Here is a tiny trained network, its code and every weight. The questions are about switching its units off for an input and a class, where a switched-off unit gives its printed mean instead of its output.

import numpy as np


def w(rows, s, z=0):
    codes = np.array(rows[::2]) - 128.0
    scale = np.full(codes.shape[1], s)
    scale[-1] = z or s
    return codes * scale


def norm(h):
    return h / np.sqrt((h * h).mean(-1, keepdims=True) + 1e-5)


def f(y):
    return y / 2 * (1 + np.tanh(0.7978845608 * (y + 0.044715 * y**3)))


def log_softmax(a):
    a = a - a.max(-1, keepdims=True)
    return a - np.log(np.exp(a).sum(-1, keepdims=True))


def net(x, mask):
    res = np.array(x, float).reshape(1, 6) / 4 @ E
    u = 0
    for l in range(2):
        y = f(norm(res) @ A[l][:, :-1].T + A[l][:, -1])
        res = res + np.where(mask[u : u + 10], y, B[l][:, -1]) @ B[l][:, :-1]
        u += 10
    return log_softmax(norm(res)[-1] @ U[:, :-1].T + U[:, -1])


A, B = {}, {}
E = w([
[195,62,125,213,109,116,51],'x0',
[186,172,152,69,1,191,137],'x1',
[112,124,197,148,168,165,104],'x2',
[171,179,137,50,52,117,215],'x3',
[160,120,231,157,136,120,43],'x4',
[112,125,152,142,151,231,166],'x5',
],0.0098)
A[0] = w([
[129,109,112,178,207,179,100,30],'0.n1',
[57,141,108,125,169,119,153,52],'0.n2',
[163,124,103,131,130,68,106,101],'0.n3',
[41,133,114,96,191,129,149,2],'0.n4',
[167,129,213,117,140,7,115,21],'0.n5',
[43,136,133,119,177,120,159,41],'0.n6',
[153,121,35,146,129,96,62,62],'0.n7',
[127,118,210,138,150,187,36,11],'0.n8',
[122,137,182,129,144,147,70,78],'0.n9',
[103,109,74,143,118,98,61,113],'0.n10',
],0.02,0.0072)
B[0] = w([
[135,27,101,110,148,188,94,234],'0.n1',
[148,189,104,107,178,117,94,206],'0.n2',
[72,127,134,103,102,94,105,180],'0.n3',
[125,194,66,158,203,111,114,218],'0.n4',
[116,160,59,86,85,200,2,216],'0.n5',
[163,172,78,159,191,98,140,217],'0.n6',
[79,121,177,107,125,28,162,205],'0.n7',
[112,174,211,222,107,161,157,254],'0.n8',
[140,160,141,203,104,130,146,202],'0.n9',
[149,108,143,121,125,43,183,205],'0.n10',
],0.032,0.0093)
A[1] = w([
[71,188,148,76,94,165,184,252],'1.n1',
[144,150,99,155,150,155,111,31],'1.n2',
[138,144,152,156,166,164,161,13],'1.n3',
[133,44,134,127,184,174,155,43],'1.n4',
[164,136,233,166,102,174,120,2],'1.n5',
[121,193,91,108,233,128,152,47],'1.n6',
[144,141,105,49,95,210,251,138],'1.n7',
[121,123,134,133,133,135,86,163],'1.n8',
[143,30,122,101,155,177,126,69],'1.n9',
[131,135,132,154,169,191,93,28],'1.n10',
],0.022,0.0029)
B[1] = w([
[179,84,91,126,119,166,180,192],'1.n1',
[107,91,144,132,114,37,173,178],'1.n2',
[86,143,84,53,40,115,16,168],'1.n3',
[140,92,160,27,160,230,63,155],'1.n4',
[94,196,160,251,157,160,172,216],'1.n5',
[249,152,59,144,186,125,111,249],'1.n6',
[208,83,89,107,20,141,216,206],'1.n7',
[95,206,157,48,208,228,232,151],'1.n8',
[149,24,148,81,193,130,128,151],'1.n9',
[97,102,208,126,104,33,184,189],'1.n10',
],0.02,0.015)
U = w([
[122,34,168,124,204,168,112,12],'0',
[70,194,87,77,68,178,36,77],'1',
[75,175,200,250,114,171,145,254],'2',
[53,108,158,90,97,2,149,106],'3',
[178,193,50,156,235,81,99,159],'4',
[189,114,86,134,62,156,211,127],'5',
],0.017,0.0035)

Each question gives the input, the list of numbers given to net, and the class t.
The units are the neurons (one row each of A and B). Each row of codes is followed by its name. A weight is (code - 128) times the scale printed after its matrix; where a second scale follows, it is the last column's (A, B and U).
mask holds one flag per neuron, layer by layer. A switched-off neuron (its flag False) gives its mean, the last column of its row in B, instead of its output. The means were averaged over made-up inputs and are rounded, as every weight is.
A unit's drop is (log p(t) with every unit on - log p(t) with that unit switched off) / (log p(t) with every unit on - log p(t) with every unit switched off).
most important unit: the unit with the biggest drop
top k neurons: the k neurons with the biggest drops, biggest first
top k neurons in layer l: the k neurons of layer l with the biggest drops, biggest first
drop of u: that unit's drop, to one decimal
input [4,7,8,8,3,-7], class 1: top 2 neurons in layer 0	[0.n5; 0.n8]
input [5,-8,-5,2,7,7], class 2: top 3 neurons	[0.n8; 1.n5; 0.n9]
input [-7,2,-8,1,2,-4], class 5: most important unit	0.n4
input [7,-8,-4,1,4,1], class 3: top 3 neurons in layer 0	[0.n7; 0.n10; 0.n3]
input [7,7,-2,-6,4,-8], class 3: top 2 neurons	[0.n7; 0.n10]
input [-6,5,-8,-1,4,1], class 5: top 2 neurons	[0.n8; 0.n1]
input [-3,3,2,3,-1,8], class 5: top 2 neurons	[0.n1; 0.n8]
input [7,-2,2,-5,3,-7], class 3: top 3 neurons in layer 0	[0.n7; 0.n10; 0.n3]
input [8,-7,6,0,1,-8], class 3: top 2 neurons	[0.n7; 0.n10]
input [0,4,4,7,0,-5], class 5: top 4 neurons in layer 0	[0.n8; 0.n4; 0.n2; 0.n3]
input [4,-6,-2,2,5,1], class 2: top 2 neurons	[0.n8; 0.n9]
input [0,2,-3,2,-3,8], class 5: top 2 neurons	[0.n1; 0.n8]
input [6,-8,-2,8,6,8], class 2: top 2 neurons	[0.n8; 1.n5]
input [-1,8,2,-5,-8,8], class 5: most important unit	0.n1
input [3,5,1,4,-1,0], class 5: top 2 neurons in layer 0	[0.n8; 0.n1]
input [-4,8,5,6,7,-8], class 1: top 2 neurons	[0.n5; 0.n8]
input [7,-5,-4,-5,-1,0], class 3: drop of 0.n10	0.1
input [4,5,3,3,-3,0], class 5: drop of 0.n8	2.2
input [8,-5,1,-7,-7,1], class 0: drop of 0.n1	0.9
input [7,-4,-7,4,5,3], class 3: drop of 0.n2	0.0
input [6,-3,4,1,3,5], class 2: most important unit	0.n8
